Here is a tiny trained network, its code and every weight. The questions are about switching its units off for an input and a target symbol, where a switched-off unit gives its printed mean instead of its output.

import numpy as np


def w(rows, s, z=0):
    codes = np.array(rows[::2]) - 128.0
    scale = np.full(codes.shape[1], s)
    scale[-1] = z or s
    return codes * scale


def softmax(a):
    e = np.exp(a - a.max(-1, keepdims=True))
    return e / e.sum(-1, keepdims=True)


def log_softmax(a):
    a = a - a.max(-1, keepdims=True)
    return a - np.log(np.exp(a).sum(-1, keepdims=True))


def net(x, mask):
    ids = ['αβγδεζηθλξπστφψω'.index(c) for c in x.split()]
    T = len(ids)
    res = E[ids] + P[:T]
    u = 0
    for l in range(2):
        r = res
        for j in range(3):
            rows = slice(2 * j, 2 * j + 2)
            q, k, v = (r @ M[l][rows].T for M in (Q, K, V))
            z = softmax(np.where(np.tri(T) > 0, q @ k.T / 2**0.5, -1e9)) @ v
            o = O[l][rows]
            res = res + np.where(mask[u + j], z, o[:, -1]) @ o[:, :-1]
        u += 3
    return log_softmax(res[-1] @ U[:, :-1].T + U[:, -1])


Q, K, V, O = {}, {}, {}, {}
E = w([
[130,147,173,111],'α',
[102,139,185,89],'β',
[93,99,160,116],'γ',
[136,138,153,138],'δ',
[130,139,136,108],'ε',
[125,142,177,106],'ζ',
[67,81,97,90],'η',
[138,112,70,246],'θ',
[132,140,167,113],'λ',
[155,153,156,130],'ξ',
[147,144,163,132],'π',
[117,131,159,91],'σ',
[151,164,240,125],'τ',
[209,166,189,145],'φ',
[178,155,181,126],'ψ',
[181,206,123,50],'ω',
],0.013)
P = w([
[109,162,160,127],'0',
[190,138,128,63],'1',
[134,141,197,131],'2',
[50,176,122,139],'3',
[175,134,96,72],'4',
[145,139,208,151],'5',
[17,184,98,144],'6',
[164,135,46,76],'7',
[156,136,219,175],'8',
[5,190,89,131],'9',
],0.014)
Q[0] = w([
[130,112,140,149],'0.h0',
[141,141,48,102],'0.h0',
[148,79,136,187],'0.h1',
[252,118,75,170],'0.h1',
[114,175,50,69],'0.h2',
[90,198,151,95],'0.h2',
],0.016)
K[0] = w([
[129,90,158,82],'0.h0',
[174,46,171,172],'0.h0',
[154,107,188,43],'0.h1',
[197,61,125,252],'0.h1',
[135,37,193,146],'0.h2',
[103,33,66,164],'0.h2',
],0.011)
V[0] = w([
[140,92,209,115],'0.h0',
[88,40,101,233],'0.h0',
[186,153,77,183],'0.h1',
[13,123,67,94],'0.h1',
[140,248,34,163],'0.h2',
[216,13,130,255],'0.h2',
],0.0083)
O[0] = w([
[112,204,174,160,172],'0.h0',
[112,108,197,163,3],'0.h0',
[127,144,175,2,95],'0.h1',
[92,54,110,123,124],'0.h1',
[149,228,66,106,149],'0.h2',
[145,168,86,196,59],'0.h2',
],0.0087,0.0052)
Q[1] = w([
[140,138,130,139],'1.h0',
[156,126,111,126],'1.h0',
[48,169,126,253],'1.h1',
[56,168,102,152],'1.h1',
[167,71,181,150],'1.h2',
[105,170,103,91],'1.h2',
],0.018)
K[1] = w([
[199,110,151,140],'1.h0',
[46,250,120,185],'1.h0',
[80,204,193,58],'1.h1',
[241,108,184,4],'1.h1',
[254,101,116,30],'1.h2',
[8,166,174,136],'1.h2',
],0.0098)
V[1] = w([
[166,193,174,57],'1.h0',
[254,69,166,148],'1.h0',
[109,162,140,113],'1.h1',
[183,75,106,111],'1.h1',
[179,119,111,130],'1.h2',
[158,131,78,91],'1.h2',
],0.0096)
O[1] = w([
[225,190,215,90,254],'1.h0',
[193,239,162,25,110],'1.h0',
[57,1,181,229,169],'1.h1',
[132,160,136,112,81],'1.h1',
[183,226,129,167,94],'1.h2',
[123,117,59,207,109],'1.h2',
],0.007,0.0082)
U = w([
[88,147,145,110,32],'α',
[79,106,190,111,1],'β',
[20,180,152,114,67],'γ',
[111,150,127,127,47],'δ',
[177,89,54,101,209],'ε',
[90,142,158,136,49],'ζ',
[79,114,98,127,207],'η',
[65,255,52,219,227],'θ',
[112,139,141,150,75],'λ',
[120,160,127,146,93],'ξ',
[126,147,135,160,78],'π',
[125,111,153,163,106],'σ',
[108,144,228,194,10],'τ',
[156,175,146,159,37],'φ',
[140,158,155,163,60],'ψ',
[184,120,56,4,235],'ω',
],0.009,0.007)

Each question gives the input, a string of symbols that net reads in full, and the target symbol t.
The units are the heads (2 rows each of Q, K, V and O). Each row of codes is followed by its name. A weight is (code - 128) times the scale printed after its matrix; where a second scale follows, it is the last column's (O and U).
mask holds one flag per head, layer by layer. A switched-off head (its flag False) gives its mean, the last column of its rows in O, instead of its output. The means were averaged over made-up inputs and are rounded, as every weight is.
A unit's drop is (log p(t) with every unit on - log p(t) with that unit switched off) / (log p(t) with every unit on - log p(t) with every unit switched off).
The circuit of an input: a set's keep is (log p(t) with only the set's units on - log p(t) with every unit switched off) / (log p(t) with every unit on - log p(t) with every unit switched off). Starting from all 6 units, units are removed one at a time, each time the one whose removal leaves the highest keep (on an exact tie, the one counted first), for as long as the keep stays at least 0.8.
units of the circuit, in order: the units of the circuit, biggest drop first
unit that matters most: the unit with the biggest drop
which heads matter: for each layer, one digit per head in row order, 1 if its drop is at least 0.15 and else 0, layers parted by /
drop when u is switched off: that unit's drop, to one decimal
input τ ω γ, target ω: which heads matter : 101 / 000
input θ ψ β α, target θ: which heads matter : 001 / 000
input α ζ θ η β α ω α ψ, target ω: which heads matter : 101 / 000
input ω ω λ, target ω: unit that matters most : 0.h0
input ψ θ φ θ ζ ω φ ω ξ, target ω: units of the circuit, in order : [0.h0; 0.h2]
input θ δ τ θ θ θ, target θ: units of the circuit, in order : [0.h2; 1.h2]
input ξ σ θ τ, target θ: which heads matter : 001 / 000
input φ θ ξ θ ζ η θ θ φ, target φ: units of the circuit, in order : [0.h1; 0.h2; 1.h0]
input ω ξ θ ψ, target θ: which heads matter : 101 / 001
input ε β α ω ψ β, target ω: units of the circuit, in order : [0.h2; 0.h0]
input σ β σ ζ θ ψ θ α φ, target φ: units of the circuit, in order : [0.h1; 1.h0; 0.h2]
input ω α θ τ, target θ: which heads matter : 101 / 000
input ω ψ δ, target ω: which heads matter : 101 / 100
input η ξ β τ ε ε ψ θ, target ω: units of the circuit, in order : [0.h1]
input γ θ θ, target θ: which heads matter : 001 / 101
input ξ σ τ ζ γ β τ ω τ, target ω: units of the circuit, in order : [0.h2; 0.h0]
input ψ ω α, target ω: units of the circuit, in order : [0.h0; 0.h2]
input φ ψ ψ π τ τ θ ω λ, target ω: units of the circuit, in order : [0.h2; 0.h0]
input α ω β, target ω: units of the circuit, in order : [0.h0; 0.h2]
input θ σ λ π θ β β, target θ: drop when 0.h2 is switched off : 2.1
input β π σ λ θ α η, target η: drop when 1.h2 is switched off : 0.2
input ε γ δ δ ω φ, target ω: drop when 1.h0 is switched off : 0.1
